Below is a small trained network, with its code and all its weights. Each question gives an input and a class and asks what happens when units are switched off, that is, made to give their printed mean instead of their output.

import numpy as np


def w(rows, s, z=0):
    codes = np.array(rows[::2]) - 128.0
    scale = np.full(codes.shape[1], s)
    scale[-1] = z or s
    return codes * scale


def f(y):
    return y / 2 * (1 + np.tanh(0.7978845608 * (y + 0.044715 * y**3)))


def log_softmax(a):
    a = a - a.max(-1, keepdims=True)
    return a - np.log(np.exp(a).sum(-1, keepdims=True))


def net(x, mask):
    res = np.array(x, float).reshape(1, 4) / 4 @ E
    y = f(res @ A[0][:, :-1].T + A[0][:, -1])
    res = res + np.where(mask, y, B[0][:, -1]) @ B[0][:, :-1]
    return log_softmax(res[-1] @ U[:, :-1].T + U[:, -1])


A, B = {}, {}
E = w([
[254,49,48],'x0',
[183,69,196],'x1',
[165,158,237],'x2',
[209,238,164],'x3',
],0.0058)
A[0] = w([
[183,156,133,180],'neuron 1',
[113,175,92,172],'neuron 2',
[76,179,149,152],'neuron 3',
[73,170,71,172],'neuron 4',
[139,162,216,192],'neuron 5',
[160,174,77,183],'neuron 6',
[150,16,130,189],'neuron 7',
[69,121,118,167],'neuron 8',
[105,130,239,219],'neuron 9',
[76,156,136,157],'neuron 10',
[113,129,159,108],'neuron 11',
[160,148,236,199],'neuron 12',
[70,83,10,254],'neuron 13',
[51,151,120,158],'neuron 14',
[250,163,95,144],'neuron 15',
[162,178,58,196],'neuron 16',
[205,208,235,176],'neuron 17',
[161,148,174,127],'neuron 18',
],0.014,0.0044)
B[0] = w([
[243,223,161,174],'neuron 1',
[123,141,191,165],'neuron 2',
[59,154,120,189],'neuron 3',
[112,153,208,194],'neuron 4',
[163,139,37,208],'neuron 5',
[166,183,181,173],'neuron 6',
[97,22,86,197],'neuron 7',
[34,49,97,171],'neuron 8',
[93,186,2,221],'neuron 9',
[18,175,107,174],'neuron 10',
[120,195,123,135],'neuron 11',
[220,147,45,222],'neuron 12',
[135,47,176,252],'neuron 13',
[3,145,175,191],'neuron 14',
[126,210,230,215],'neuron 15',
[153,205,190,187],'neuron 16',
[237,121,61,254],'neuron 17',
[228,188,109,162],'neuron 18',
],0.0059,0.0091)
U = w([
[151,175,146,187],'0',
[132,52,56,253],'1',
[116,145,7,124],'2',
[201,169,64,16],'3',
[43,159,178,39],'4',
],0.014,0.0011)

Each question gives the input, the list of numbers given to net, and the class t.
The units are the neurons (one row each of A and B). Each row of codes is followed by its name. A weight is (code - 128) times the scale printed after its matrix; where a second scale follows, it is the last column's (A, B and U).
mask holds one flag per neuron, in row order. A switched-off neuron (its flag False) gives its mean, the last column of its row in B, instead of its output. The means were averaged over made-up inputs and are rounded, as every weight is.
A unit's drop is (log p(t) with every unit on - log p(t) with that unit switched off) / (log p(t) with every unit on - log p(t) with every unit switched off).
The circuit of an input: a set's keep is (log p(t) with only the set's units on - log p(t) with every unit switched off) / (log p(t) with every unit on - log p(t) with every unit switched off). Starting from the 12 units with the biggest drops (on a tie, the unit counted first), units are removed one at a time, each time the one whose removal leaves the highest keep (on an exact tie, the one counted first), for as long as the keep stays at least 0.8.
circuit, biggest first: the units of the circuit, biggest drop first
k most important neurons: the k neurons with the biggest drops, biggest first
drop when u is switched off: that unit's drop, to one decimal
input [-7,-8,-1,7], class 4: circuit, biggest first : neuron 14
input [6,-4,3,4], class 0: 2 most important neurons : neuron 15; neuron 9
input [-2,3,-8,-2], class 1: circuit, biggest first : neuron 15; neuron 13
input [-4,4,-7,-2], class 4: circuit, biggest first : neuron 17; neuron 12
input [-3,0,-3,-8], class 4: 4 most important neurons : neuron 17; neuron 14; neuron 12; neuron 5
input [7,-4,1,-3], class 1: circuit, biggest first : neuron 7; neuron 13
input [-3,7,5,-6], class 2: 2 most important neurons : neuron 9; neuron 13
input [4,-7,2,6], class 0: circuit, biggest first : neuron 15; neuron 9
input [3,-1,-7,1], class 1: 2 most important neurons : neuron 13; neuron 14
input [6,2,1,2], class 0: 4 most important neurons : neuron 15; neuron 9; neuron 5; neuron 12
input [-3,5,8,-2], class 2: 2 most important neurons : neuron 9; neuron 15
input [-8,-5,7,-5], class 2: 4 most important neurons : neuron 9; neuron 5; neuron 15; neuron 12
input [3,-8,4,-1], class 0: drop when neuron 17 is switched off : -0.3
input [-1,7,2,-3], class 2: drop when neuron 13 is switched off : 0.4
input [1,-4,-3,0], class 4: most important neuron : neuron 17
input [7,-6,5,0], class 0: drop when neuron 15 is switched off : 0.2
